Here is a tiny trained network, its code and every weight. The questions are about switching its units off for an input and a target symbol, where a switched-off unit gives its printed mean instead of its output.

import numpy as np


def w(rows, s, z=0):
    codes = np.array(rows[::2]) - 128.0
    scale = np.full(codes.shape[1], s)
    scale[-1] = z or s
    return codes * scale


def f(y):
    return np.maximum(y, 0)


def softmax(a):
    e = np.exp(a - a.max(-1, keepdims=True))
    return e / e.sum(-1, keepdims=True)


def log_softmax(a):
    a = a - a.max(-1, keepdims=True)
    return a - np.log(np.exp(a).sum(-1, keepdims=True))


def net(x, mask):
    ids = ['Σβεθλτψω'.index(c) for c in x.split()]
    T = len(ids)
    res = E[ids] + P[:T]
    q, k, v = (res @ M[0].T for M in (Q, K, V))
    z = softmax(np.where(np.tri(T) > 0, q @ k.T / 2**0.5, -1e9)) @ v
    res = res + np.where(mask[0], z, O[0][:, -1]) @ O[0][:, :-1]
    y = f(res @ A[0][:, :-1].T + A[0][:, -1])
    res = res + np.where(mask[1:13], y, B[0][:, -1]) @ B[0][:, :-1]
    return log_softmax(res[-1] @ U[:, :-1].T + U[:, -1])


Q, K, V, O, A, B = {}, {}, {}, {}, {}, {}
E = w([
[101,34,41,67,217,190],'Σ',
[180,62,253,207,185,168],'β',
[187,48,63,215,187,21],'ε',
[27,160,67,87,152,67],'θ',
[103,120,196,146,24,11],'λ',
[147,61,70,154,33,218],'τ',
[71,162,229,91,177,104],'ψ',
[31,162,115,105,9,143],'ω',
],0.0051)
P = w([
[204,247,162,63,141,128],'0',
[61,47,121,151,103,136],'1',
[53,9,146,147,93,110],'2',
[59,25,120,120,127,126],'3',
[42,52,131,164,150,124],'4',
[49,21,134,143,106,134],'5',
[45,20,148,155,109,146],'6',
[31,27,141,161,115,132],'7',
[30,35,146,159,132,108],'8',
[33,41,138,131,102,118],'9',
[25,28,127,157,114,117],'10',
[30,5,129,144,87,126],'11',
[59,22,132,155,142,129],'12',
[17,20,115,174,120,117],'13',
],0.0021)
Q[0] = w([
[252,255,73,96,111,135],'head 0',
[159,195,164,101,165,148],'head 0',
],0.03)
K[0] = w([
[7,2,170,202,133,144],'head 0',
[44,81,108,142,105,73],'head 0',
],0.028)
V[0] = w([
[62,44,42,66,6,153],'head 0',
[85,209,248,73,25,139],'head 0',
],0.016)
O[0] = w([
[120,5,143,22,55,128,1],'head 0',
[254,188,122,18,113,117,207],'head 0',
],0.0093,0.0059)
A[0] = w([
[188,77,145,170,142,50,140],'neuron 0',
[189,105,67,182,62,197,127],'neuron 1',
[189,156,109,101,118,131,112],'neuron 2',
[98,158,157,104,146,186,164],'neuron 3',
[129,74,166,85,102,130,60],'neuron 4',
[179,81,204,162,145,200,105],'neuron 5',
[131,103,84,94,217,198,101],'neuron 6',
[73,147,203,67,170,120,143],'neuron 7',
[107,195,147,157,3,140,117],'neuron 8',
[100,134,132,156,138,126,3],'neuron 9',
[157,118,132,66,108,120,93],'neuron 10',
[45,185,27,74,95,115,146],'neuron 11',
],0.012,0.0071)
B[0] = w([
[193,101,105,116,78,80,177],'neuron 0',
[97,128,39,135,163,207,146],'neuron 1',
[144,82,195,205,98,167,254],'neuron 2',
[104,144,123,76,202,123,184],'neuron 3',
[71,186,231,100,118,188,170],'neuron 4',
[188,106,188,123,157,180,149],'neuron 5',
[82,39,166,154,134,99,141],'neuron 6',
[152,161,75,119,205,87,175],'neuron 7',
[44,174,189,87,83,116,156],'neuron 8',
[183,188,44,99,45,249,148],'neuron 9',
[98,166,51,180,113,49,191],'neuron 10',
[166,52,119,22,154,137,160],'neuron 11',
],0.018,0.0075)
U = w([
[40,9,164,194,172,94,104],'Σ',
[106,214,115,152,220,68,149],'β',
[96,141,67,158,96,221,108],'ε',
[208,95,43,3,140,135,184],'θ',
[183,90,41,156,84,69,186],'λ',
[100,141,172,26,87,155,163],'τ',
[189,129,214,142,138,189,124],'ψ',
[60,164,185,186,62,73,3],'ω',
],0.0047,0.0026)

Each question gives the input, a string of symbols that net reads in full, and the target symbol t.
The units are the heads (2 rows each of Q, K, V and O) and the neurons (one row each of A and B). Each row of codes is followed by its name. A weight is (code - 128) times the scale printed after its matrix; where a second scale follows, it is the last column's (O, A, B and U).
mask holds one flag per unit, heads first, then neurons. A switched-off unit (its flag False) gives its mean, the last column of its rows in O or B, instead of its output. The means were averaged over made-up inputs and are rounded, as every weight is.
A unit's drop is (log p(t) with every unit on - log p(t) with that unit switched off) / (log p(t) with every unit on - log p(t) with every unit switched off).
The circuit of an input: a set's keep is (log p(t) with only the set's units on - log p(t) with every unit switched off) / (log p(t) with every unit on - log p(t) with every unit switched off). Starting from the 12 units with the biggest drops (on a tie, the unit counted first), units are removed one at a time, each time the one whose removal leaves the highest keep (on an exact tie, the one counted first), for as long as the keep stays at least 0.8.
units of the circuit, in order: the units of the circuit, biggest drop first
top k neurons: the k neurons with the biggest drops, biggest first
drop of u: that unit's drop, to one decimal
input τ β ε ψ ψ ψ ψ λ β ψ ψ θ, target θ: units of the circuit, in order => neuron 11
input ψ ω ε ε β, target ψ: units of the circuit, in order => head 0; neuron 2; neuron 10
input Σ ψ ψ Σ λ ω, target τ: units of the circuit, in order => neuron 8; neuron 11
input λ λ ε ψ Σ τ ε Σ, target Σ: top 2 neurons => neuron 6; neuron 2
input θ ψ Σ ε ψ ω θ, target θ: units of the circuit, in order => neuron 11; neuron 2
input ω τ β ε ε, target λ: top 2 neurons => neuron 10; neuron 0
input ψ ψ ψ θ τ θ, target ψ: top 4 neurons => neuron 2; neuron 10; neuron 7; neuron 0
input β ω ψ ε β τ θ ω ψ, target β: top 2 neurons => neuron 2; neuron 7
input ω ψ ω ψ β ε ω ε ε τ Σ λ Σ, target ω: units of the circuit, in order => head 0; neuron 10; neuron 4; neuron 2
input τ ψ ε β Σ ω ε ε ψ ω, target τ: top 2 neurons => neuron 4; neuron 11
input λ ω β ψ ψ β ψ τ ψ ε ε ψ β, target λ: top 3 neurons => neuron 10; neuron 4; neuron 0
input ω τ ε θ ε ε λ, target ω: top 3 neurons => neuron 10; neuron 4; neuron 2
input ω ψ ψ β ψ ω, target ω: top 2 neurons => neuron 10; neuron 4
input β ω ω τ ε β ω λ Σ, target Σ: top 3 neurons => neuron 6; neuron 7; neuron 9
input Σ ψ ε τ β ψ, target Σ: top neuron => neuron 9
input ε ω β Σ ψ ω ω τ ψ, target ε: drop of head 0 => 1.8
input τ θ β, target τ: drop of neuron 9 => 0.0
input Σ ψ ψ ε θ β Σ β, target Σ: drop of neuron 5 => -0.3
